Each name stands for a flat space through zero: a line, a plane or more. A row that begins with a name and a colon came from that space; any other row is followed by the name of the space it lies nearest, among the names in its block.
j438-j480: [  55 -178  -72  301  466  265  119  139 -119    7 -169   57  144  114
 -203  144 -256  278   30   56 -105 -287   57   97]
j438-j480: [-160   34   49   96  146    0   48 -256  -20   84  -94   54 -194 -375
  151  380   95 -221  288   29 -105 -392  -79  -89]
j276-j572: [  29  261 -359    8   31  -23  250   66  -82   -4  246 -181  273   28
 -327 -100  172  130 -111  236  -74  179  214  333]
j438-j480: [-102   -4  223  -59 -175   52 -191  -63  144  -54  -63  -16   48  180
  434  183 -129   13  144  101   47 -131   44 -128]
j438-j480: [  40   59  123 -293 -605  -23 -142  -17  186  -55 -186  -19  -60   90
  506  -63  142  119  -60    5 -107  110 -218  -96]
j991-j968: [ -50   81   37  253  336   73   17  -64 -165   11   72  222 -248 -207
 -221  -72 -157 -174   53 -265  216 -189 -119 -100]
j438-j480: [  20  -50  146   70   48  -67  -35  272 -101 -214  -89  -68  278  235
   93   -8  -28   20 -118  -24  136   27  -61  132]
j677-j690: [  -2 -149  262  166   76   17  -73    9 -229    6  -61  295   61  173
  135  -94  -18  -17    5 -219   84 -137  -38  -83]
j607-j514: [ -98  -17  106  232  252  -55   11   61 -150  -24  -39   46   58  125
  -36  121 -282  -14  167  -96   11 -159  114 -160]
j991-j968: [  25  -51  -79  126   92  151  -74  138   48    7  -63  -96  185   22
 -201  -52  131  211 -216  449  119  114  263  276]
j607-j514: [ -22  106   34  111   12 -100  106   17  -57  -26 -126  -40   50 -260
  171   56  225 -161   67  -54 -168 -113  -98  -69]
j438-j480: [ 125  -67  -92    7  246   -9  183  295   84   33  183 -208  134    7
 -335 -410  -22   64 -141  -87    9  253  163   90]
j276-j572: [ -96  -22   -5   75 -135   62  208 -239  -81   91 -108  207  -45 -158
  -85  116   79 -173  202 -263  -93 -240 -195   59]
j677-j690: [ 137   24 -126   93  -57   15   26  116   32 -113 -299  -24  -76 -295
 -149  -51  123 -105 -204 -103  -61  106 -321  -10]
j276-j572: [  41   93   31 -143  -62 -110   78  213   44 -307   55 -203  222  188
  153   49 -117 -149  -31 -245   93   44 -290  109]
j677-j690: [-156  149  125   55 -210 -146   90   49  -18  -21 -131  -53  -36 -278
   41  -75  270 -158   41  -21   92  -22  -83   97]
j991-j968: [-108  -61  258 -229 -258 -122 -177  -17  192  -13  -27 -114  -82   53
  385   71   17  -57  103   67   73   19   17 -111]
j991-j968: [  36  -49  -63  -27  -92   76   -9   85   41  -74  -78  -53  159  283
  -38   69 -197  188  -36   60  -30   55   20   68]
j276-j572: [ 154 -238  171 -117  -98   33 -246  -34  -80  -96 -220  265 -229  -53
  198   14  155  -78 -236 -176  136  -26 -451  -12]
j677-j690: [  -9  -17  237  -73 -242   41 -403   46  181 -144 -101  -46  104  295
  475   99 -117   65  -75  253  149   91   93 -159]
j991-j968: [ -52  126    5   61  -51   14   25  123   93  -30  -81 -162   67 -142
   45  -54  139   51  -40  206   25   21   76   98]
j677-j690: [ -11  131  192    1 -124 -167 -143  203  -22 -152   48 -138  299  213
  387 -105  129    5  -92  155   57  150  164  -43]
j276-j572: [ 214  -57 -103 -150  -16  210  -66   36  234  -65   64  -91  135  176
  187  -46 -100  106 -117   21 -128   95  -53  -49]
j991-j968: [  69  -10    8   63  159  168   37  100   73   23   81  -20   65   -5
   -8 -203    1   91  -67   14   37  -14   68   55]
j607-j514: [ 141 -297  133   28   70   24 -163   82  -69  -46  -39   77  349  400
  179   35  -17   71 -117   65  -74   80  147  -39]
j276-j572: [-245   37  437 -100 -263 -130 -297 -160   90  161  115  127 -316   -3
  396 -162    2  -71  184   33  263  -13  225 -298]
j607-j514: [  63 -152  -30   92  142   92  101   -6 -141  -23   22  137  209  228
 -143   45 -115    7    8 -169  -31  -82  -32   98]
j276-j572: [  49  240  -16  115  -80 -169 -135  280   -5 -201 -122 -188   85 -155
   13 -171  200  -67 -290  191  131  297   -5   -5]
j438-j480: [ -23  165  167 -283 -626 -188 -209   59  190 -198 -129 -145   24   68
  480  -28  172 -101 -104   36   80  238 -205  -62]
j677-j690: [ 247 -189  -47  -23  -34   68  -66  124   50 -143 -174   15  172  128
   25  -32  -14  -37 -225 -146 -106  158 -227  -39]
j991-j968: [ -29  -37  193  189  208   -5  -17  -55 -144   15    9  237 -176 -273
  -39 -133  107 -308    7 -300  202 -148 -172  -79]
j607-j514: [  92  -54 -234 -431 -167   64  240  -64  115   41  344 -163  256  384
    9   20   -3  231   43   23 -195   79   51  323]
j607-j514: [ 142  -62 -142 -108  -77  166   36   46  279  -53   18 -185  251  190
   53   19 -149   58  -23   31 -180  122   37  -13]
j607-j514: [  99   -7  -34  -47  -40  -64   86  -27  -27  -75  -16   12   92  -71
  102   31  132 -208  -15 -221 -144    5 -221  -37]
j438-j480: [ 127  -12  -60   51   55  104  -14   66   77   -5 -166   36 -206 -132
  -32 -105 -151   66  -65 -172 -104    7 -200 -210]
j991-j968: [ 124  179    9  -66 -432  120  -27   80   22 -124 -120   66  211  293
  418 -167   30  252 -124  -55 -159   66 -163  -37]
j438-j480: [ 139 -175  187 -184 -227   95 -165  172  154  -39 -221   -8  -36  194
  416 -143  -22  295 -133   -4  -92   47 -150 -107]
j991-j968: [ -48 -355   55   16  405   53 -126  -99   35  170  153   99 -274   94
 -419   59 -426  -28  112  -71  213  -19  213 -131]
j438-j480: [ -13   43  151 -219 -271 -191  -12  184  -36 -128  -92 -118   36   57
  326  -49  237   97  -95   28   23   50 -182  143]
j991-j968: [ 197 -223   -7 -203   25   95   61   39   47   11  143   -8  250  264
  169  -95   94  105  -88  -71 -165   46  -17  112]
j276-j572: [ -45   47  138 -251 -248   32 -144  -67  213 -100  146 -124  173  304
  487  146  -82   -1  106  105   36  -21   50  -18]
j276-j572: [-45  86  18 229  82   0 -65  46  21 -23  37 -68 260  73 -26 -15 -47 -85
  13 165  27  90 314 -90]
j276-j572: [-230   61  105   71 -184 -209    0 -257 -283  157  -95  258 -271 -263
  -74  111  291 -123  124   29   79 -136   -7   36]
j607-j514: [-115  128  -49   62  163 -266  233  178   -9   31  176 -275   67 -205
 -325 -180   83 -175   70  -28   45  162  218   65]
j677-j690: [  80 -306  113   61  149  -49 -117  -18   -3   71 -238  112 -214 -202
  -43   51    8 -145  -25 -142  -79  -15 -122 -239]
j677-j690: [ -17  -40  132  229  239   99  -74  -26  -36  -23  -64  122  -36 -194
   25   26   34 -200    6  -58  133 -169  -54  -58]
j607-j514: [  -2  216   53 -623 -693 -353    8 -157    1  -81  241  -79    1  143
  613   -3  420  -82    7  -97 -125  168 -266   79]
j607-j514: [  21   66   64  -73  -17   51   28  -26 -110  -52  238  103  185  320
  223  -66  -40   71   27 -112   40  -78    2   75]
j276-j572: [  72  -14  -98  -92 -205  -49   -4 -210 -118 -101 -161  138   32  -29
  168  345  161 -166   -5 -101 -186 -100 -349   19]
j607-j514: [ -53   86  -50   61  280   55   10  -33   -5   78   94    6 -310 -239
 -147  -15 -102   31   57   24   97 -130   13  -50]
j607-j514: [  34   29  -23 -167 -285 -117    9  -10  120  -52  -85 -131   73  -30
  192   63  140  -90   -1   -3 -166  118  -99  -48]
j991-j968: [  60 -149   83  -61 -375  -39  -89   49   81  138 -238   36    7   41
   93 -229  193  191 -121  111 -173  238  119 -107]
j438-j480: [-187  119  170  -92  -91 -216  -95 -250 -228   11  162  190 -190   -8
  229  190   91 -190  172  -74  152 -174  -62  -48]
j677-j690: [ 169 -207   61  -19   14   70 -204 -159   -7  146  -59  257 -225 -150
   99 -132  181  -53 -147  -50  -80   64  -61 -227]
j991-j968: [ 133   39 -444   52  140   57  204  -21   47  133  140 -175  234  -45
 -437  -34   97  114  -89  276 -301  235  331  122]
j677-j690: [ 333 -241 -147 -210  -42 -167  155  122   12  -59   -5 -108  278   48
    6 -127  254 -166 -200 -284 -385  303 -206  -32]
j276-j572: [-215  213    6   33 -179 -202  111 -101  -64  126  -57  -23 -228 -284
  -47   19  119  -47  192   28  -56  -52   64  -78]
j677-j690: [  26 -247  223   90   36  -36 -209  141   67  -45 -282    0  -38  -61
   60    1    6  -80 -102   27   93   60  -30 -127]
j677-j690: [ 218 -114   34   41 -102 -207  -36  391 -139 -117 -257  -53  178   99
  -28 -324  189  129 -360  -66 -118  366  -82  -42]
j991-j968: [-141   50  247 -120 -404  -50 -322   29  286   75 -134 -154 -119  -68
  357 -102  177  128  -42  459  134  179  281 -103]
j607-j514: [ -51   82 -117   57  264    2  326   -9 -110  -26  192  -48  152  151
 -109  141 -300  -27  280 -295 -153 -239  -24   13]
j438-j480: [-117  104  -32  -52  -92  -44   61  -29   75  -13  -85 -168    6 -164
  111  223  143    4  102  226  -63 -115    6  126]
j677-j690: [ -59  -49   53   86  111   14   -9  146   35   -2  -32  -98   43  -11
 -154  -62  -23   63  -41  143  148   34  144  118]
j276-j572: [ 147 -118  -39   43  247  111 -132  226  108 -109  -21 -166  191  187
    7   13 -155  158 -171  211    8  106  129    5]
j438-j480: [ -93   18  -26   24  267  100  152   57   22  132  353  -96  134  282
 -167 -137 -283  243  173   75   48  -56  416   84]
[-172  155   96  145  -70 -194 -101 -110 -136   15 -134   86 -242 -400
  -27   87  260 -251   17   94  159  -44  -42  -47] => j991-j968
[  -3    0  169 -159 -167 -160 -154   21   -7 -123  -89   18 -172  -15
  282   57   20 -114  -29 -144   86   10 -272 -122] => j276-j572
[ -98   87  -60  -74  -32 -139   46  -27  122   63   33 -216  -72 -196
  -24   91   73  -66  111  169  -79   52  144  -37] => j991-j968
[ -11   49 -181   32  115   39  217  179  165   16   65 -325  227  -73
 -267  -72   43   80   -9  214  -65  109  231  228] => j438-j480
[ -24   63  -99  -98   96 -221  146   83   70    8  168 -240  -54 -167
 -224  -80    5 -178   46  -92  -14  170   52  -21] => j607-j514
[ -11   29   18 -205 -231  -93   58 -184 -107  157  217  142  -25  147
  167 -124  155   84   77  -77 -134   30   79  -24] => j677-j690
[-156  111   11  279   40 -224  220   36 -216  -14 -247   51 -125 -358
 -295   50   34 -265  143 -289  -23 -110 -178  -71] => j276-j572
[ -46  -69  225  -80  -66  -29  -96   43   24   45  -68   42 -185  -58
  233  -99   75   74    9  -13   77  -70  -55  -56] => j991-j968
[-102  302   53   24 -180 -107  254  155   -5 -110  248 -195  497  256
  187 -202   51  -58  128 -103  -29   61  183  123] => j607-j514
[ 225  -18 -223 -138  109  156   85  -85 -127   51  242  151   70  292
   33  -75  -72  269  -83  -95 -225  -13  -42   27] => j991-j968
[  67 -223  204  -39  -94   47 -147  -61   50   44    7  183    4  148
  124 -155  -36 -108  -31 -208   66   72  -21 -160] => j991-j968
[-160  129  278 -224 -501  -65  -55 -153  164  -93  -28   19  -59   12
  526   78   52 -235  205 -225   95 -127 -269  -77] => j276-j572
[  13  -56   86   66   87  -61  -85   61 -100  -44  -16   69  -17   14
  -45  -49    8  -65  -84  -48  128   41  -22  -17] => j276-j572
[ -11   31 -101  154  392 -140   91  306 -190 -127  159 -199  277  184
 -370  -24 -108   75 -115  150  158  127  244  231] => j276-j572
[ -67  -18  170  297   65  -11  -96  186   37 -118 -424  -26 -132 -424
  -94   -2  107 -212 -105    4  206  -49 -195  -24] => j677-j690
[ -58    3 -176  107  249  -67  204  119  -92   -2  -86 -164   11 -188
 -367  154   31   53   18  137  -42  -70   30  225] => j991-j968
[  45  -84 -205 -168   67  -50  194   64  175 -132  140 -372  460  195
  -87  296  -42 -129   73  100 -166   83   88  241] => j991-j968
[ -34   74  102 -106 -178 -172  -87   43  -16  -55  125  -23   15  101
   63 -152   49  -95  -62  -53  159  195   31  -21] => j607-j514
[-209  118   86  154   85 -266   67  127 -183   65  -77  -46 -236 -265
 -258  -93   61   -7   60   38  151    3  107    2] => j276-j572
[ -44   31   81   14 -255  -66 -100  -87  -78  -17 -214  153 -168 -164
   68   34  180  -88  -59  -29   67   -7 -200  -17] => j607-j514
[ 106 -293   97  -23   20   50 -227   13  218  -13 -249  -31 -110 -162
   41   82   22 -152 -115   48   10   90  -97 -151] => j677-j690
[-294  248  -46 -149  -97  -31  206 -309   98  100  286 -106  -88 -125
   66  271  -25 -155  419   33   19 -275   90  117] => j677-j690
[ 373 -211  -86   44   32  264 -188   -6   48 -183 -150  181  234  122
  122   11   61 -124 -342 -126  -84  108 -316  -42] => j276-j572
[ 104  -86  119   39 -243    9 -292  337  151 -252 -414 -138  131  171
  125  -37  -89  129 -306  168  129  265 -112  -37] => j677-j690
[  19  139  -76  185  228  -83  229  105  -73  -66   28  -42  -23 -270
 -236 -136  -35 -271   40 -361  -17  -19 -172  -80] => j438-j480

Each name stands for a flat space through zero: a line, a plane or more. A row that begins with a name and a colon came from that space; any other row is followed by the name of the space it lies nearest, among the names in its block.
j173j506: [ 104  128   63   60  174 -115  118 -115  -47  182  -41  -53 -116  -32
 -176   94  224  118   17  -51   -1  107 -118  -94]
j173j506: [ -35  417  100  694 -131  381 -582  219 -359  -69 -341 -316  406 -232
  308   91   53 -469  153 -139  102   91  525 -430]
j661j537: [-163   91  -15  188  134   14   47   76   25  185 -195   18  -14   -8
  -33 -124   90  128  -70  -52  -56  -62    3 -149]
j173j506: [-227  -70 -261   23 -326   12  353  121  -96  385  134  112   -7  421
  -14  -81 -688  275    9   41  -52 -262  -36  -54]
j173j506: [ 130  286  152   68   53   65 -164   -3 -171  153 -115 -228  137  121
    5  138  -31 -127  -27 -159   95 -203  221 -170]
j173j506: [   2   -5   27   93  198   63  -96   10    5 -109 -118  -22  -42  -45
    3  -13  218 -106  -49   38   66   89    0  -30]
j835j573: [   0 -277 -171  -16   49  -25  322  114  -37   83  102   74 -251 -140
 -204  -55  -56  301  205   73  -42  165 -183   50]
j546j35: [-129  -24   -6  272 -244   37   67  -15    5  104   10   39   62 -257
   60   49    3  188  -42 -138 -118   43 -215  -38]
j546j35: [-128 -271  -34 -118 -260   62  139    3  112  -97  -18  252    7    5
   49   41 -216   96 -181  276  -37   41  -73   47]
j661j537: [-122 -230  -22 -166  139  -14    9    3   29  -85  -36   31  -39   33
  -77   87   36   53  -69   46   16  -50 -103  100]
j661j537: [  84 -104   -8 -289  -49 -126  -52 -106   90 -140  218  -60  -30   60
   -6   49  -29 -106   26  -24   56  -49  -97  268]
j173j506: [  66   95  136   95  -63   57 -146   -3  -58   24 -148 -139   81 -168
   -9  148   95  -95  -31   -6   70   29  104 -104]
j546j35: [-129 -124  299 -170   14  126 -347   44  221 -199 -445  -60  168 -252
   55  127  224 -179 -412  149  113 -187  175    2]
j59j419: [   8  131  151  -25  140   96 -131  -13 -116  -21 -146    7  182  127
   61  126   15  -42 -116  -76  -33 -172  189 -163]
j835j573: [-125  -52 -150   82   94 -107  271  -11  -84  160   60  161  -95   26
 -133  -17   -1  293  159    4 -172  165 -150  -94]
j835j573: [ 229  150   99  -96 -248    2 -108  -39   49   76    7 -225  -11  102
   11   49 -169 -268  -95  101  252 -108  146   58]
j835j573: [  85   94   -3 -415  140 -184   48 -102  106  -37  218   93   15  378
   26 -148 -117  -10   -3  -76  -80 -246   74  160]
j173j506: [ -74  -32  -37  309  243  104 -166   54 -109  -63 -219 -162  -83 -128
  -67   89  305 -181   31   68  167  240  -37  -97]
j59j419: [ -22  162  101  -19 -104   93  -17   18  -84  141 -154   40  173  244
   65   78 -253  -13 -168   57    0 -221  245 -206]
j835j573: [  45 -164    2    3 -293   37 -168   20  172 -212   17 -109  -46 -298
   71  -11   43 -246  -26  171  170  168  -46  206]
j661j537: [-250   -3   48 -130  -70  112 -271   -5  131  -56 -127  -69  210  439
  225    3 -255 -275 -449  -24  165 -516   69  123]
j546j35: [-290   29  163  -88  -69  -98  -73   85  247  333 -386 -144   83 -190
 -118  -34   53  178 -286  -72  -13 -370   46  -42]
j59j419: [ -21 -114 -163    6  -37 -123   92  -22  100  -24  181   -9 -170  -67
  -50 -123   46   10  134   23   18  167 -211  189]
j59j419: [ 240   37  143   22  -41   97  -60   29  -61 -101  -32  -50   16 -265
    2   75  105  -38   74    9   19  113  127  -70]
j173j506: [ 124  402   41  362 -414  -67  -52   15  -35  176   57  -56  155 -421
  116 -132   25   18  304 -136 -186  247  187 -204]
j59j419: [ 191  -50  252   -1  291  156 -150  120   44 -258 -347   26  -38 -494
  -66   -3  478  -40   -9  156    7  231  243 -165]
j661j537: [ -50  232   81  274   28  109    1   87  -41  200 -242   13   80  -37
   43  -92   34   81  -94  -58  -57  -79  150 -277]
j59j419: [-118 -166 -241  -29 -292  -89  224  -85    3   80  264  102  -90  272
   -2   34 -358   47   15  136   30   64 -251  155]
j835j573: [ 339  165  -60  156   66    2  244   86 -100  186  202  -89 -223 -100
  -98 -209    2  163  291 -174   -8   82  -19  -47]
j835j573: [  65 -164  -51  -51 -135  -35   82   27  115   15   20  -77 -193 -142
 -112  -23  -12  -24    8  176  150  126 -110  136]
j173j506: [  52  175  131  193    5  104 -190    2 -131  -21 -147  -92  153 -129
   66  129  123 -114    6  -68    6   47  158 -183]
j546j35: [ 129  145   30   84   17    8   59   31  -74  187   59 -139  -31  -10
  -40  -33  -35   92   66 -218    9 -140  -10  -37]
j59j419: [ 111  -71    5 -145   88   31    3   50  -25 -121   14   27  -45   12
  -32  -15  -11  -46   78  105   30   50  122   15]
j661j537: [  61   48  107 -109   92  -80   74  -13   71  168  -40  -80  -55  -75
 -119  -11   90  169  -62 -149  -22 -177  -57   19]
j59j419: [ 205  119   -9   12  -70  -78   19  -97    3  -70  160   16  -56  -42
   19  -38   71 -103  141   52    1  228    7   28]
j546j35: [-174   -5   73  334  -31  154 -314  143 -136 -107 -351 -112  189 -462
   31  164  245 -132  115   68  -11  266  215 -243]
j173j506: [  73 -115  185  -60 -207   57 -223   28  115  -81 -222 -224    7 -378
  -59  185  128 -191 -131  165  216   55   68   64]
j835j573: [ -20  117   -9 -308  244 -214 -100 -164  117 -124  123   66   39  343
   40  -95   99 -154  -27  -31  -50  -97   37  145]
j173j506: [ 113   -5  136  -87    9  -13 -166  -35   78 -126  -64 -114    9 -211
  -14   69  199 -136  -32   14   77   44   42   69]
j59j419: [  10   50   48  113  262  -60 -158   29   91  -70  -41 -159  -59 -342
  -31 -130  442  -11  104 -251  -30   53  -95   83]
j835j573: [-195 -174   66  -31 -139   60   -5   15  119   14 -198   68   51  -85
    3   94  -42   72 -269  126   16  -92  -68   -1]
j59j419: [ -79 -133 -265 -305  135 -169  147  -31   44  -71  244  137 -142  483
  -47 -159 -225  -64  121  181   20   15  -29  195]
j661j537: [-140   -9  -53  -57 -212   40  -69   -5   39   33  -50   -2   86  321
   95   28 -313 -185 -193  179  133 -156   87   23]
j835j573: [ -39 -254 -105  -92  145  -90  402   60   89  245  -51   63 -347  -32
 -315  -60   12  360  -24  146   34   50 -257   38]
j546j35: [  47  105  108  284 -163  174  -62  147 -156  211 -199 -214   78 -266
  -29  119  -56   54   23 -108   66  -67  129 -214]
j661j537: [  30   29  189  117  -73  235 -250  165    2  -33 -301 -187  119 -237
   73   45   35 -147 -160   -5  144 -161  231 -108]
j661j537: [ 295  239  -65  259  -86  -66  162  -51 -125   54  270   34  -90 -208
    6 -118   98   85  377 -119 -137  359  -33  -93]
j546j35: [ -14  221   49  -55  -25 -181   60  123   43  365 -116 -136   20 -197
 -166 -156   -4  221  203 -139 -131 -126  220 -132]
j661j537: [ 130   40  102   -8 -136   37  -37   48  -21   22 -107  -64   17 -196
  -46   68   -3  -39   47  118   49   92  174  -95]
j661j537: [ -27   -6   18  -55  167  -77   36  -19   72   60   23  -39  -57  -27
  -59  -62  135  119  -29 -176  -43 -125 -133   81]
j546j35: [-177  -33   22 -147 -121 -102   59   96  134  195 -197   31   30  -99
 -109  -68  -99  156  -34  131  -70  -92  143  -64]
j835j573: [ 117  354   61  592 -386  192 -179   26 -258   93  -36 -149  225 -276
  200  116  -43 -156  160 -130   -9  215  165 -302]
j546j35: [  57  -36 -208   39   26  -57  212  -37 -111  -41  312  153 -101  152
    9  -87 -112   96  249  -21 -109  187 -129   48]
j59j419: [  23  -71    6  -47  411   96 -191   69  -27 -302 -180   16  -55   52
   -8  -42  271 -258   21  198  112  167  189  -39]
j546j35: [ 107  -91  139 -146  121  175  -96   76    5 -108 -133  -76    1   62
   12   59  -24  -93 -201   27  156 -231  111   23]
[ 139  209   66   -3  251  -66  -33  -55  104   -6   33  -30  -66   48
   29 -204  242  -45  -31 -164  -14  -73   -7   35] => j835j573
[ -4 -68 -12 -56 123 -24  -8   2  51 -56 -13 -12 -73 -11 -43 -33 103 -20
 -10  23  36  21 -48  66] => j835j573
[ 160  287  132  -27  163  -36  -70 -107 -111  -21   86   30  154   96
   83   21  106    4   63 -245 -152  -89  126 -107] => j173j506
[ -10 -188  -32 -168   -1   19 -148  -35   41 -255  142  -53   19   58
   78   64  -23 -177  -31  -21   91  -63  -90  245] => j661j537
[ -39  258   79  439 -185  180 -150   61 -236   90 -185  -36  252 -173
  137  127  -20  -48   68  -67  -78  113  223 -356] => j173j506
[ 209   57   -2 -484  135 -163  -70 -224  135 -214  110   50 -112  611
  -10    0  -73 -447 -156  403  257   33  146  187] => j546j35
[-110 -328 -139 -310  339  -29  -42 -154  133 -526  184  304  -82  371
  116  -43  131 -205 -144  209   11  116 -205  299] => j546j35
[ 111  370  123  340 -156   53 -198    0 -128    8  -52  -54  231 -301
  161   -4  146  -92  184 -163 -141  172  237 -250] => j173j506
[-247  -12   28  -25  243  -17  -57   43   65   68 -191   17   62   68
  -20  -52  114  102 -151 -113  -71 -222  -11  -37] => j59j419
[  43    1   13   29  293  -82  -47  -37  -12 -225   53  113  -12 -292
  -15  -61  422   65  239 -102 -205  295  -32  -10] => j661j537
[ 174  321  -24  235 -333    5 -126  -60 -231   85  137 -159  149   53
  104  124 -197 -248  240  -12   57  175  201 -144] => j835j573
[ 241  328  132 -182  513   28 -154  -34   79 -178   45   32   28  393
  169 -322  193 -205 -119 -220   -6 -320  229   24] => j173j506
[  22  236   21   -3 -153 -131 -277  -33  156 -126  -25  -58  111 -119
  129 -172  127 -336  116  117    5  182  258   24] => j661j537
[ -16 -157   48   36  167  187 -130   84  -87 -202 -188   -5   10  -58
    2  123  106 -121  -65  138  103   76   91  -68] => j59j419
[  99 -131  115   75  261   62 -130   44   44 -251 -122  -49  -89 -496
  -61   15  499   -7   75  -41   -5  244  -65   28] => j59j419
[ 108  103  -59  -27 -462   48  -70  -61  -28  -15  179  -53   96  309
  179   46 -451 -312  -50  170  174  -47  129   68] => j661j537
[  47   38  -47  -11  -50  -14  -69  -52   58  -41  224 -116   -5  140
  118  -85  -74 -114  -41 -218   71 -195 -149  218] => j661j537
[-147   69  -10  235 -298   33  120  -15 -120  246 -101   77  118  -28
   -1  161 -198  166  -40   59  -91   61   -9 -232] => j835j573
[  -8  -35  -81   73 -314 -164   43  -30   -9   93  148  -93  -20 -346
  -88   78   -3   79  283  -19  -66  263 -113   67] => j173j506
[ -67   66   17   70   64   -8 -147   31   53  -90 -108    5   59 -122
   54  -88  169 -102   36   26  -37   96  109  -44] => j661j537
[ -16  -81   39 -355  -31  -77 -182  -84   94 -120  -26 -101   36  266
  -14  132 -110 -294 -157  199  202 -130  100  172] => j835j573
[ -17  123  101  -70  186  -22 -104  -78   74  -41   42   -3  103  119
  112  -68  121    7 -156 -292  -79 -292  -59   75] => j661j537
[ 316  255  378   44  -46  112  -92  -13  -52   -6 -203   -2  165 -414
   26  125  231   74  -43  -85 -111   24  273 -272] => j59j419
[ 138   74  -87  -98  -64 -153  261 -139   61  100  352  108 -114  199
    9 -133 -126  159   48 -141  -96  -56 -224  148] => j546j35
[ 457  363  200    2  100   -3 -172  -37  -41 -148    8  -82   24 -191
   47  -87  277 -244  205    3   15  220  351 -130] => j59j419
